Here is a tiny trained network, its code and every weight. The questions are about switching its units off for an input and a class, where a switched-off unit gives its printed mean instead of its output.

import numpy as np


def w(rows, s, z=0):
    codes = np.array(rows[::2]) - 128.0
    scale = np.full(codes.shape[1], s)
    scale[-1] = z or s
    return codes * scale


def norm(h):
    return h / np.sqrt((h * h).mean(-1, keepdims=True) + 1e-5)


def f(y):
    return np.maximum(y, 0)


def log_softmax(a):
    a = a - a.max(-1, keepdims=True)
    return a - np.log(np.exp(a).sum(-1, keepdims=True))


def net(x, mask):
    res = np.array(x, float).reshape(1, 4) / 4 @ E
    u = 0
    for l in range(4):
        y = f(norm(res) @ A[l][:, :-1].T + A[l][:, -1])
        res = res + np.where(mask[u : u + 6], y, B[l][:, -1]) @ B[l][:, :-1]
        u += 6
    return log_softmax(norm(res)[-1] @ U[:, :-1].T + U[:, -1])


A, B = {}, {}
E = w([
[103,235,54,201,108,237],'x0',
[157,235,48,79,187,37],'x1',
[146,144,171,2,128,207],'x2',
[229,147,152,177,165,142],'x3',
],0.007)
A[0] = w([
[122,176,123,138,96,166,93],'L0N0',
[70,125,102,186,132,93,39],'L0N1',
[139,120,137,138,109,138,71],'L0N2',
[194,130,131,169,138,133,129],'L0N3',
[105,95,141,155,99,136,57],'L0N4',
[9,96,67,102,117,115,3],'L0N5',
],0.014,0.006)
B[0] = w([
[103,114,197,111,158,87,246],'L0N0',
[118,87,82,145,142,118,226],'L0N1',
[149,99,148,137,123,152,139],'L0N2',
[182,123,110,114,25,109,255],'L0N3',
[102,43,140,140,114,189,190],'L0N4',
[231,167,140,123,2,113,239],'L0N5',
],0.011,0.0039)
A[1] = w([
[54,137,192,96,158,114,164],'L1N0',
[74,255,89,218,85,243,95],'L1N1',
[197,163,190,216,159,102,103],'L1N2',
[93,150,121,220,147,116,1],'L1N3',
[116,83,130,170,157,207,26],'L1N4',
[93,179,194,182,125,98,124],'L1N5',
],0.0084,0.0039)
B[1] = w([
[217,115,113,165,148,149,187],'L1N0',
[181,66,234,68,154,2,253],'L1N1',
[121,101,94,79,93,121,197],'L1N2',
[131,66,120,114,142,64,147],'L1N3',
[100,92,151,152,128,174,164],'L1N4',
[156,136,89,177,193,100,151],'L1N5',
],0.0096,0.0043)
A[2] = w([
[238,157,77,97,134,106,140],'L2N0',
[123,147,56,177,59,184,75],'L2N1',
[149,102,122,114,76,43,92],'L2N2',
[123,117,221,101,190,73,3],'L2N3',
[89,182,64,139,210,52,105],'L2N4',
[75,236,215,17,162,254,79],'L2N5',
],0.0076,0.0042)
B[2] = w([
[84,98,147,94,83,185,254],'L2N0',
[90,134,141,89,165,124,147],'L2N1',
[66,129,146,122,157,143,244],'L2N2',
[104,81,135,163,161,112,167],'L2N3',
[138,203,153,169,161,216,171],'L2N4',
[193,2,31,147,157,81,175],'L2N5',
],0.0098,0.0063)
A[3] = w([
[41,77,184,94,170,99,44],'L3N0',
[18,73,148,114,103,125,195],'L3N1',
[33,91,9,255,110,72,27],'L3N2',
[169,90,149,171,100,185,253],'L3N3',
[133,98,188,58,133,146,146],'L3N4',
[120,221,43,43,170,89,148],'L3N5',
],0.0082,0.0049)
B[3] = w([
[139,210,128,172,125,43,169],'L3N0',
[212,229,158,136,234,169,232],'L3N1',
[208,52,90,2,144,159,178],'L3N2',
[50,214,57,82,140,100,255],'L3N3',
[116,136,108,246,95,96,235],'L3N4',
[86,63,187,244,95,221,181],'L3N5',
],0.009,0.0073)
U = w([
[153,134,203,165,184,27,152],'0',
[153,122,131,108,5,120,171],'1',
[170,17,60,95,171,139,144],'2',
[81,96,170,210,134,242,133],'3',
[99,205,85,103,163,141,154],'4',
[27,111,134,76,161,115,10],'5',
[53,103,144,87,143,121,65],'6',
],0.021,0.012)

Each question gives the input, the list of numbers given to net, and the class t.
The units are the neurons (one row each of A and B). Each row of codes is followed by its name. A weight is (code - 128) times the scale printed after its matrix; where a second scale follows, it is the last column's (A, B and U).
mask holds one flag per neuron, layer by layer. A switched-off neuron (its flag False) gives its mean, the last column of its row in B, instead of its output. The means were averaged over made-up inputs and are rounded, as every weight is.
A unit's drop is (log p(t) with every unit on - log p(t) with that unit switched off) / (log p(t) with every unit on - log p(t) with every unit switched off).
The circuit of an input: a set's keep is (log p(t) with only the set's units on - log p(t) with every unit switched off) / (log p(t) with every unit on - log p(t) with every unit switched off). Starting from the 12 units with the biggest drops (on a tie, the unit counted first), units are removed one at a time, each time the one whose removal leaves the highest keep (on an exact tie, the one counted first), for as long as the keep stays at least 0.8.
circuit, biggest first: the units of the circuit, biggest drop first
k most important neurons: the k neurons with the biggest drops, biggest first
k most important neurons of layer l: the k neurons of layer l with the biggest drops, biggest first
drop of u: that unit's drop, to one decimal
input [7,3,-4,-2], class 0: circuit, biggest first -> [L1N1]
input [2,6,-5,3], class 3: 2 most important neurons of layer 0 -> [L0N4, L0N5]
input [-6,-8,-3,-7], class 3: 3 most important neurons -> [L0N4, L1N1, L0N3]
input [-5,6,-5,-5], class 3: 2 most important neurons of layer 3 -> [L3N5, L3N3]
input [5,3,-2,5], class 0: 2 most important neurons of layer 1 -> [L1N1, L1N0]
input [4,4,8,-7], class 2: 2 most important neurons -> [L2N5, L0N3]
input [7,3,-6,-7], class 0: 2 most important neurons -> [L1N1, L0N3]
input [7,-2,-5,-7], class 0: 2 most important neurons of layer 0 -> [L0N3, L0N0]
input [-4,-6,2,3], class 3: 2 most important neurons -> [L1N1, L0N5]
input [2,-2,7,6], class 2: 3 most important neurons -> [L2N5, L0N5, L1N1]
input [-2,4,-2,3], class 3: 2 most important neurons -> [L0N5, L1N1]
input [-7,2,-3,-8], class 1: 3 most important neurons -> [L0N5, L0N0, L1N1]
input [6,4,-8,1], class 2: 2 most important neurons -> [L3N2, L0N1]
input [3,0,-4,1], class 2: 2 most important neurons -> [L0N1, L3N2]
input [2,7,3,-1], class 3: circuit, biggest first -> [L3N5]
input [8,7,3,-8], class 0: 2 most important neurons -> [L1N1, L0N3]
input [-1,-7,-5,8], class 1: 2 most important neurons -> [L0N3, L3N5]
input [6,-1,-6,4], class 0: 3 most important neurons -> [L1N1, L0N5, L2N5]
input [2,-4,-6,-7], class 1: 2 most important neurons -> [L0N5, L2N5]
input [1,-5,-3,6], class 1: circuit, biggest first -> [L0N3]
input [7,-8,-6,8], class 1: circuit, biggest first -> [L0N3, L1N1]
input [-7,5,-6,8], class 1: 2 most important neurons of layer 2 -> [L2N0, L2N3]
input [7,1,-3,7], class 0: 2 most important neurons of layer 0 -> [L0N5, L0N0]
input [1,7,5,4], class 3: drop of L3N5 -> 0.6
input [8,3,0,5], class 0: drop of L1N1 -> 1.9
input [-3,2,8,2], class 2: drop of L2N5 -> 0.9
